Below are the code and all the weights of a small trained network. Each question names an input and a target symbol and asks about switching units off, where a switched-off unit gives its printed mean instead of its output.

import numpy as np


def w(rows, s, z=0):
    codes = np.array(rows[::2]) - 128.0
    scale = np.full(codes.shape[1], s)
    scale[-1] = z or s
    return codes * scale


def norm(h):
    return h / np.sqrt((h * h).mean(-1, keepdims=True) + 1e-5)


def f(y):
    return np.maximum(y, 0)


def softmax(a):
    e = np.exp(a - a.max(-1, keepdims=True))
    return e / e.sum(-1, keepdims=True)


def log_softmax(a):
    a = a - a.max(-1, keepdims=True)
    return a - np.log(np.exp(a).sum(-1, keepdims=True))


def net(x, mask):
    ids = ['ΓΞβεητ'.index(c) for c in x.split()]
    T = len(ids)
    res = E[ids] + P[:T]
    u = 0
    for l in range(2):
        q, k, v = (norm(res) @ M[l].T for M in (Q, K, V))
        z = softmax(np.where(np.tri(T) > 0, q @ k.T / 4**0.5, -1e9)) @ v
        res = res + np.where(mask[u], z, O[l][:, -1]) @ O[l][:, :-1]
        u += 1
        y = f(norm(res) @ A[l][:, :-1].T + A[l][:, -1])
        res = res + np.where(mask[u : u + 4], y, B[l][:, -1]) @ B[l][:, :-1]
        u += 4
    return log_softmax(norm(res)[-1] @ U[:, :-1].T + U[:, -1])


Q, K, V, O, A, B = {}, {}, {}, {}, {}, {}
E = w([
[91,78,108,73,147,150,111,94,110,126],'Γ',
[168,152,202,202,197,115,86,135,118,110],'Ξ',
[76,33,133,162,129,76,137,142,74,88],'β',
[97,155,25,212,55,247,139,139,145,140],'ε',
[124,65,120,193,198,170,156,5,188,157],'η',
[84,202,111,118,108,69,171,104,182,117],'τ',
],0.019)
P = w([
[95,125,134,132,78,103,218,236,96,73],'0',
[158,109,69,209,103,130,84,134,181,172],'1',
[159,133,93,234,166,163,37,149,150,138],'2',
[164,203,84,190,132,136,11,134,87,126],'3',
[117,155,51,186,196,122,7,74,130,94],'4',
[124,165,61,193,134,239,1,105,78,93],'5',
],0.0081)
Q[0] = w([
[103,187,97,175,187,174,35,148,153,122],'0.h1',
[80,117,122,176,121,156,109,138,51,90],'0.h1',
[88,91,180,100,111,90,186,254,160,151],'0.h1',
[80,176,51,242,215,88,78,110,96,129],'0.h1',
],0.0069)
K[0] = w([
[71,86,121,137,201,108,255,118,77,75],'0.h1',
[123,134,113,182,170,242,211,163,135,186],'0.h1',
[149,169,10,143,186,107,67,106,202,169],'0.h1',
[123,116,139,95,96,187,205,224,66,48],'0.h1',
],0.0061)
V[0] = w([
[120,91,212,151,191,134,130,167,89,58],'0.h1',
[241,178,154,136,152,138,171,93,132,52],'0.h1',
[48,2,59,220,126,94,30,100,138,149],'0.h1',
[109,164,255,93,201,106,131,69,187,100],'0.h1',
],0.006)
O[0] = w([
[159,211,129,168,47,105,196,217,37,187,221],'0.h1',
[91,12,2,89,53,76,138,131,224,51,70],'0.h1',
[207,140,69,196,183,89,21,161,151,143,254],'0.h1',
[97,110,126,207,95,119,122,26,9,197,42],'0.h1',
],0.0078,0.0077)
A[0] = w([
[122,254,128,115,8,183,153,159,160,146,55],'0.n1',
[81,85,167,211,60,109,139,195,107,92,193],'0.n2',
[154,117,90,96,145,202,88,113,89,218,171],'0.n3',
[80,171,121,145,15,238,92,90,185,193,253],'0.n4',
],0.006,0.0016)
B[0] = w([
[164,197,161,79,162,111,65,89,183,87,199],'0.n1',
[69,124,111,110,127,74,254,61,98,92,254],'0.n2',
[101,130,87,171,112,221,98,151,145,136,182],'0.n3',
[114,145,191,143,129,95,150,120,50,103,192],'0.n4',
],0.011,0.0055)
Q[1] = w([
[91,157,176,93,129,84,209,32,161,163],'1.h1',
[170,113,197,50,97,139,198,58,144,165],'1.h1',
[103,161,122,255,179,72,134,156,110,94],'1.h1',
[146,97,118,137,147,188,76,174,93,84],'1.h1',
],0.0072)
K[1] = w([
[230,184,84,154,176,220,128,122,215,161],'1.h1',
[211,239,181,161,125,255,132,47,179,143],'1.h1',
[132,117,154,64,174,40,191,163,175,123],'1.h1',
[67,55,183,173,52,25,149,123,67,119],'1.h1',
],0.0072)
V[1] = w([
[92,37,180,65,115,165,178,188,78,106],'1.h1',
[222,224,86,148,90,184,184,162,81,194],'1.h1',
[138,144,77,119,152,194,120,182,254,69],'1.h1',
[147,192,158,87,194,105,56,152,87,236],'1.h1',
],0.0072)
O[1] = w([
[154,147,166,162,176,172,111,2,137,73,176],'1.h1',
[214,154,66,85,167,119,198,205,98,175,88],'1.h1',
[132,177,214,102,84,169,99,212,96,112,11],'1.h1',
[76,194,72,145,190,209,203,109,146,182,3],'1.h1',
],0.0099,0.0059)
A[1] = w([
[155,226,93,160,111,134,136,140,253,142,253],'1.n1',
[74,95,99,167,117,73,94,188,73,145,190],'1.n2',
[166,131,72,140,100,121,63,143,152,166,129],'1.n3',
[74,198,165,100,203,181,218,148,59,157,199],'1.n4',
],0.0076,0.0022)
B[1] = w([
[75,72,142,40,114,105,114,128,130,89,253],'1.n1',
[88,114,91,72,127,182,120,106,148,195,245],'1.n2',
[157,60,196,129,73,127,70,128,133,152,200],'1.n3',
[113,167,131,219,95,168,206,90,248,192,161],'1.n4',
],0.011,0.0057)
U = w([
[112,75,124,116,137,151,106,128,141,210,72],'Γ',
[198,168,109,151,245,93,118,103,116,105,5],'Ξ',
[77,134,129,166,129,79,188,82,59,155,211],'β',
[70,171,180,156,170,136,109,2,160,66,56],'ε',
[95,159,172,154,213,170,181,44,188,188,160],'η',
[109,144,173,91,182,121,140,163,159,96,227],'τ',
],0.0077,0.0022)

Each question gives the input, a string of symbols that net reads in full, and the target symbol t.
The units are the heads (4 rows each of Q, K, V and O) and the neurons (one row each of A and B). Each row of codes is followed by its name. A weight is (code - 128) times the scale printed after its matrix; where a second scale follows, it is the last column's (O, A, B and U).
mask holds one flag per unit, layer by layer, with each layer's heads first. A switched-off unit (its flag False) gives its mean, the last column of its rows in O or B, instead of its output. The means were averaged over made-up inputs and are rounded, as every weight is.
A unit's drop is (log p(t) with every unit on - log p(t) with that unit switched off) / (log p(t) with every unit on - log p(t) with every unit switched off).
The circuit of an input: a set's keep is (log p(t) with only the set's units on - log p(t) with every unit switched off) / (log p(t) with every unit on - log p(t) with every unit switched off). Starting from all 10 units, units are removed one at a time, each time the one whose removal leaves the highest keep (on an exact tie, the one counted first), for as long as the keep stays at least 0.8.
circuit, biggest first: the units of the circuit, biggest drop first
top k neurons: the k neurons with the biggest drops, biggest first
k most important neurons of layer l: the k neurons of layer l with the biggest drops, biggest first
drop when u is switched off: that unit's drop, to one decimal
input η Γ β η β, target Γ: circuit, biggest first => 0.h1, 1.n2, 1.h1
input ε η τ Ξ, target τ: circuit, biggest first => 0.h1, 1.h1
input Ξ β Ξ τ, target τ: top 2 neurons => 0.n1, 1.n1
input η Γ Ξ, target Γ: most important neuron of layer 0 => 0.n2
input Γ β τ Γ, target Γ: top 3 neurons => 0.n2, 0.n4, 1.n3
input Γ τ Ξ ε, target η: top 2 neurons => 1.n4, 0.n1
input Ξ β Γ Γ, target Γ: circuit, biggest first => 1.n2, 0.n2, 0.h1
input Γ Ξ Γ, target η: circuit, biggest first => 1.h1, 0.h1
input β β τ β τ, target τ: top 2 neurons => 1.n1, 0.n4
input Γ β β, target η: circuit, biggest first => 0.h1, 1.h1
input τ Γ ε, target ε: circuit, biggest first => 0.h1, 1.h1
input Γ ε β, target ε: circuit, biggest first => 1.h1, 0.h1
input β Ξ ε β Ξ Γ, target Ξ: top 2 neurons => 0.n2, 1.n2
input Ξ ε τ ε Γ, target β: circuit, biggest first => 0.h1
input Ξ Γ Ξ ε, target β: drop when 0.h1 is switched off => 1.3
input η τ Ξ τ τ, target Γ: drop when 0.h1 is switched off => 0.3
input Γ β β Γ τ, target η: drop when 0.n2 is switched off => -0.1
